cols: M X U E
k540: [119  73 152  69]
k244: [128  84 135  79]
k365: [124  75 143  72]
k853: [119 142 152  69]
k341: [123 129 140 125]
k317: [122 107 143  66]
k875: [122 107 143 108]
k210: [142 138 105 130]
after: [124]  [75]
then: [119  73]  [152]

cols: V T R D P B
k476: [140 137 108 130 127 134]
k199: [127  91 136  87 104 141]
k466: [126 132 131 131 132 125]
k712: [127 134 130 133 133 125]
k32: [140 140 108 130 131 135]
k578: [120  78 151  77  99 137]
k58: [128 133 127 131 132 126]
k931: [119  78 151 130 131 137]
k392: [133 136 120 131 131 130]
k333: [125 126 135 126 128 124]
q: [133 133 125]  k712
q: [130 127]  k476
q: [140 140 108 130 131 135]  k32
q: [136 120 131 131 130]  k392
then: [140 108]  [130]
after: [104]  [141]

cols: F W A Z H N L
k220: [ 96 115 122 150 155 137 164]
k779: [150 119 111 150 115  81 143]
k548: [163 141 122 114 101 103 143]
k230: [163 142 123 113 100 107 143]
k719: [150 119 110 150 115  81 143]
k977: [122 114 108 158 137  88 133]
k806: [162 130 122 120 103  97 143]
k8: [ 96 118 122 150 154 140 115]
k862: [107 109 110 159 148 100 124]
q: [107 109 110 159 148 100 124]  k862
key -> tag
[110] -> k185
[107] -> k517
[111] -> k318
[122] -> k217
[109] -> k970
[121] -> k490
[108] -> k626
join k977 2:   k626

cols: Q K S J
k879: [128 152 113 123]
k264: [129 140 121 120]
k965: [140 139 136 130]
k376: [ 90 124 150 139]
k242: [ 90 124 135 138]
k770: [140 139 100 120]
down: [136 150 135 100]  S
after: [100]  [120]
down: [121 136 150 135]  S
q: [140 139 136 130]  k965
down: [140 139 124]  K
after: [128]  [152]
q: [140 139 100 120]  k770

cols: rebip dilo tadup ruf vopim tefin sav ganib
k926: [146 131 103 136 103 103 167 154]
k894: [178 136 130 124 152 152 106 124]
k968: [145 109 119 148 125 158 155 149]
k315: [146 131 103 136 103 103 162 155]
k953: [159 159 112 128 139 139 122 116]
q: [162 155]  k315
q: [128 139]  k953
after: [178]  [136]
q: [109 119 148 125]  k968

cols: Dotal saro masul lemaz
k634: [159 108 124 165]
k889: [134 147 121 139]
k859: [117 136 118 141]
k83: [ 85 107 138 109]
k533: [107 124 108 138]
k559: [ 85 111 117 121]
k979: [137 116 146 170]
k386: [ 85 101 138 109]
k596: [103 105 157 148]
after: [111]  [117]
then: [ 85 107]  [138]
after: [134]  [147]
q: [124 108]  k533
then: [103 105]  [157]
q: [117 136]  k859

cols: Kote zizo Rul Vate Gesen vaf Zeve loze meser
k645: [ 96 187 147 114 137 145  99 124 148]
k77: [141 129 126 112 136 144 113 124 126]
k620: [ 97 184 146 115 112 100 130 135 175]
k564: [106 173 142 114 118 109 126 133 165]
k334: [113 130 131 144 119 111 144 132 132]
k763: [ 96 187 147 114 112 100 131 135 176]
k38: [146 104 119 128 138 146 122 123 107]
k678: [119 120 128 145 122 116 143 131 124]
k995: [138 112 123 130 133 137 126 126 115]
key -> tag
[137] -> k611
[136] -> k801
[123] -> k992
[122] -> k515
[126] -> k162
join k77 4:   k801
then: [120 128 145 122 116 143]  [131]
q: [113 130 131 144 119 111 144 132 132]  k334
q: [ 96 187 147 114 112 100 131 135 176]  k763

cols: zab livod tadeb ler mog lur Pezip fabe gim
k50: [155 110 146 127 125 129 132 128 126]
k573: [130 132 179 136  77 155 111 146 110]
k642: [134 130 135 130 117 132 126 131 124]
then: [129 132]  [128]
down: [146 131]  fabe
q: [155 111 146]  k573
then: [132 179 136  77 155]  [111]
tags:
[110] -> k172
[132] -> k380
[126] -> k945
[111] -> k526
[125] -> k276
[112] -> k64
[131] -> k619
join k573 6:   k526
q: [134 130 135 130 117 132 126 131 124]  k642

cols: leri zop bebub fisum Sape zimid fod Kosaf
k437: [145 154  95 117  80  89 158 134]
k316: [114 134 104 138 120 110 122 154]
k936: [129 138 114 134 112 120 143 138]
k198: [138 123 142 118 145 138 135  96]
k698: [121 131 126 128 132 136 139 123]
k98: [142 144  98 135  76  90 154 124]
k426: [127 133 127 128 112 130 118 139]
k940: [137 159  97 124  80  94 164 131]
k159: [132 120 126 134 118 124 130 135]
k869: [127 121 137 122 136 120 128 111]
k460: [142 165  95 119  87 117 147 131]
k491: [100  94 148 139 140 161  98 190]
down: [138 121 142 127 137 132 127]  leri
Table of tags by key:
[128] -> k399
[143] -> k829
[158] -> k844
[146] -> k310
[147] -> k221
[190] -> k841
[98] -> k23
[139] -> k474
[140] -> k469
[99] -> k307
[144] -> k621
join k491 6:   k23
q: [127 121 137 122 136 120 128 111]  k869
q: [145 154  95 117  80  89 158 134]  k437

cols: Kif somo nis Gedi tolo kuzi vevoz lavo tega
k340: [120 162  94  69 152 128 137 145 110]
k547: [112 133 142 141  99 125 137 121 155]
k711: [162 110 135 168 190 122 106 131 134]
k79: [162 135 168 190 110  90  79 155 124]
k127: [112 113 142 141  99 125 137 121 155]
k396: [145 116 101  76 110 164 176  79 145]
k820: [109 101 135  82  83 161 172 110 149]
k189: [159 119 173 181 147 138 123 110 130]
q: [109 101 135  82  83 161 172 110]  k820
q: [162 110 135 168 190]  k711

cols: rez Daru Bam Kado
k266: [129 117 131 113]
k521: [123 140 126 147]
k599: [123  95 131 118]
k478: [130 139 133 108]
k119: [128 118 122 134]
k273: [122 134 127 146]
after: [133]  [108]
q: [129 117 131 113]  k266
tags:
[130] -> k996
[122] -> k612
[129] -> k956
join k266 0:   k956
q: [123 140]  k521
after: [139]  [133]
q: [130 139 133 108]  k478
q: [122 134 127]  k273

cols: vupus leze bub tade defor Disa
k705: [130 174 128 134 110 131]
k913: [107  91 116 109  99 164]
k139: [138 128 127 141 127 131]
k454: [128 120 122 120  86 144]
Table of tags by key:
[117] -> k513
[99] -> k393
[116] -> k747
[120] -> k631
[108] -> k827
[109] -> k949
join k913 3:   k949
after: [107]  [91]
down: [128 120]  leze
q: [130 174 128]  k705

